((-28, 18, -5, -16, -6, -22, 40, -41, 23, -33, -16, 28), (-11, 22, 9, -13, -14, 11, -9, 7, -22, -19, -6, -24), (29, 1, -42, -13, 42, 1, -2, 13, -4, 11, -16, -9), (31, -18, -44, -25, 33, -2, -1, -1, -19, 22, 1, -10), (-27, 27, 17, -1, -16, -30, 33, -37, 15, -30, -19, 38), (32, 14, -46, -5, 48, -6, 4, 12, 17, -10, -21, -24), (15, 23, -48, -1, 49, -6, 4, 19, 23, -21, -41, -8), (8, -33, -17, -33, -7, 19, 36, -19, 28, -17, 14, -9), (-8, -8, -12, -18, 8, 7, 16, -11, -18, 7, -4, 19), (21, 8, 32, 30, -25, -13, -26, 0, 0, -11, 36, -13), (37, 20, -47, -2, 46, -12, 0, 10, 23, -23, -22, -28), (-30, 15, 20, -3, -15, -18, 28, -32, -1, -25, -15, 37), (16, -43, -14, -26, -10, 22, 25, -6, 21, 10, 25, -18), (-23, 27, 11, -7, -19, 33, -8, 22, -24, -14, -16, -34), (-19, 24, 1, -5, -13, 23, -13, 21, -25, -14, -6, -32))
Report the entry just right of the smallest entry.
Answer: -1
The first entry in reading order -> -28
The 3rd entry in reading order: -5
Report the 2nd smallest entry.
Answer: -47
The entry just left of the smallest entry: 23
Report the entry just right of 30.
Answer: -25
The 3rd smallest entry is -46

data =
-0.69; 0.87; 2.87; 0.99; -2.30; 1.25; -1.30; 1.81; -1.92; 0.09; -0.25; -1.54
-1.89; -1.17; -0.36; -4.03; -0.54; 0.39; 3.98; -1.67; 2.22; -0.65; -2.83; 3.63
2.44; 0.07; -0.72; 2.11; 1.80; -0.97; -2.62; 1.19; -0.59; 1.92; 1.84; -1.30
0.42; -0.99; -0.41; -2.28; 0.46; -0.97; 3.50; -0.78; 1.04; 0.96; -1.71; 2.65
-2.00; 1.38; 3.59; 0.07; -2.96; 2.98; -0.06; 2.51; -2.60; -0.45; -1.56; -1.99
-1.28; 2.42; -2.87; 1.34; 3.93; 0.86; -1.05; 3.81; 2.62; -2.82; -2.96; -2.32
1.27; -0.28; -2.54; -0.69; 3.66; 0.63; 0.44; 2.75; 1.91; 0.02; -2.16; -0.33
3.40; -3.04; -2.09; -1.67; 2.60; -0.71; 0.21; -0.35; 0.48; 3.47; 0.54; 1.86
-0.33; 0.22; 0.07; -0.01; 3.26; 3.28; -0.58; 4.07; 0.83; 0.08; -2.72; -2.46
2.56; -0.12; -2.51; 0.17; 3.25; -1.01; -0.30; 1.76; 1.97; 0.25; -0.49; -0.10
3.16; -0.37; -3.30; 0.52; 4.03; -1.15; -0.60; 3.35; 2.87; 0.91; -2.08; -0.12
3.02; 0.14; -3.28; 0.67; 4.16; -1.49; -0.65; 2.82; 2.49; 0.90; -1.95; -0.07
2.69; -2.56; -1.84; -1.87; 2.18; 0.62; 1.32; -0.01; -0.04; 2.53; -1.31; 1.73
Counting starts at 0.
The entry in the top-left corner is -0.69
The entry directly below 1.04: -2.60
Read off the entry directly above 0.39.
1.25
The entry just left of the smallest entry -> -0.36
The bottom entry of the column that holds the largest entry -> 2.18
The entry in the bottom-left corner: 2.69
The entry at row 2, column 0 is 2.44
Read off the top-right entry.
-1.54
Read off the entry just right of the smallest entry.
-0.54
Read off the entry directly above -0.35.
2.75
Read off the entry just right of -0.30.
1.76
The entry directly above the smallest entry -> 0.99
Read off the entry directly above 4.16.
4.03
Read off the entry directly below -2.87.
-2.54
The entry just left of 4.03 is 0.52
Read off the entry at row 0, column 1.
0.87
Read off the bottom entry of the column that holds the smallest entry.
-1.87
Read off the entry in row 0 and column 2.
2.87
Read off the entry directly below -0.71.
3.28
Read off the entry just left of the largest entry.
0.67
The entry directly below 3.16 -> 3.02
The entry just right of 2.44 is 0.07
Read off the entry directly below 2.42.
-0.28
Read off the minimum.
-4.03
The entry just left of 0.83: 4.07
Read off the entry just right of 4.16.
-1.49
The entry in the bottom-right corner is 1.73
The entry directly above -2.62 -> 3.98
The entry just right of 1.92: 1.84
The top entry of the column that holds the largest entry is -2.30

Read these off the grid that follows. Rows and columns are numbered from 0.
1) The entry just right of -2.23?
2) The top entry of the column that holds the largest entry?
3) The bottom-left entry?
4) The entry directly below -3.42?
5) The entry in row 2 and column 0?
6) The entry at row 1, column 0?
7) The entry directly below -2.38?
8) The entry at row 0, column 1?
[[ 2.34  2.10 -3.42 -2.94]
 [ 0.17 -0.57  3.19 -2.38]
 [-2.23 -4.11  3.66  2.68]
 [ 3.47 -3.85 -3.74  0.08]]
1) -4.11
2) -3.42
3) 3.47
4) 3.19
5) -2.23
6) 0.17
7) 2.68
8) 2.10

X = [-151.38  -31.03  184.98  127.76   50.18   74.64]
The entry just right of 127.76 is 50.18
The entry just left of 50.18: 127.76
Report the entry just right of the smallest entry.
A: -31.03
Report the entry just right of -31.03.
A: 184.98

M =
2.05; -4.12; -0.20; -4.02; 1.12; 2.34; 2.69; 0.64; -1.75; 4.10; -2.62; 2.99
0.50; -1.98; 3.23; -1.98; -0.90; 5.08; -0.60; 5.23; -1.19; 2.19; -1.16; -4.26
-1.97; 1.22; 4.63; 0.63; -2.93; 3.85; -0.52; 4.34; -2.86; 0.08; -1.53; -3.14
-2.15; -2.19; 0.95; -3.77; -3.64; 2.81; 5.01; -3.22; 4.43; -3.49; 2.56; -1.50
2.15; -2.74; 2.69; -1.65; 1.08; 4.64; -0.74; 5.02; -0.85; 3.43; -0.73; -3.17
-1.09; 1.77; 4.02; 1.84; -3.61; 1.10; -2.02; 1.37; -2.43; -0.59; 0.52; -3.07
0.37; -2.73; -0.69; -4.77; -0.57; 2.08; 5.08; -1.57; 3.25; 0.08; -1.40; 1.79
0.30; -3.67; 1.56; -4.25; -2.16; 4.48; 3.41; -0.49; 0.53; 1.79; 0.27; -0.21
4.96; -4.49; -2.90; -3.15; 2.55; -1.09; 2.24; -1.92; 0.17; 4.33; 0.94; 3.39
1.09; -1.47; 2.74; -1.62; 0.33; 5.16; -1.41; 4.95; -1.56; 2.48; -1.20; -4.15
-2.07; 2.71; 4.04; 2.74; -3.52; 1.33; -1.27; 1.82; -2.58; -1.52; -0.13; -2.90
4.37; -4.34; -1.56; -3.49; 2.27; 0.46; 2.52; -1.23; -0.83; 4.24; -1.20; 3.67
Indices start at 0.
Read off the entry at row 0, column 0.
Answer: 2.05
The entry in row 1 and column 1 -> -1.98
The bottom-left entry: 4.37
The bottom entry of the column that holds the smallest entry -> -3.49
The entry directly above the largest entry: 0.64
The entry just right of the smallest entry: -0.57
Read off the entry just left of -1.19.
Answer: 5.23
The entry directly below the smallest entry: -4.25
The entry in row 0 and column 1 -> -4.12
The entry just left of the largest entry is -0.60
The top-right entry is 2.99
The entry just left of 1.10 -> -3.61
Read off the entry directly below the largest entry.
Answer: 4.34
The entry in the bottom-right corner: 3.67
The entry in row 1 and column 0 -> 0.50
Read off the entry just right of the largest entry.
Answer: -1.19
The entry at row 0, column 2 -> -0.20
The entry directly below 5.02 is 1.37
The entry at row 1, column 2 -> 3.23
The minimum: -4.77
The entry just right of -0.90 is 5.08
The entry just right of 1.10 -> -2.02
Read off the entry at row 2, column 0.
Answer: -1.97
Read off the entry just right of 1.77.
Answer: 4.02
Read off the entry just left of -1.53.
Answer: 0.08
The entry just left of -0.52 -> 3.85
Read off the entry in row 2 and column 2.
Answer: 4.63
The entry directly above -1.53: -1.16
Read off the entry in row 2 and column 1.
Answer: 1.22
The entry directly above 2.52 -> -1.27
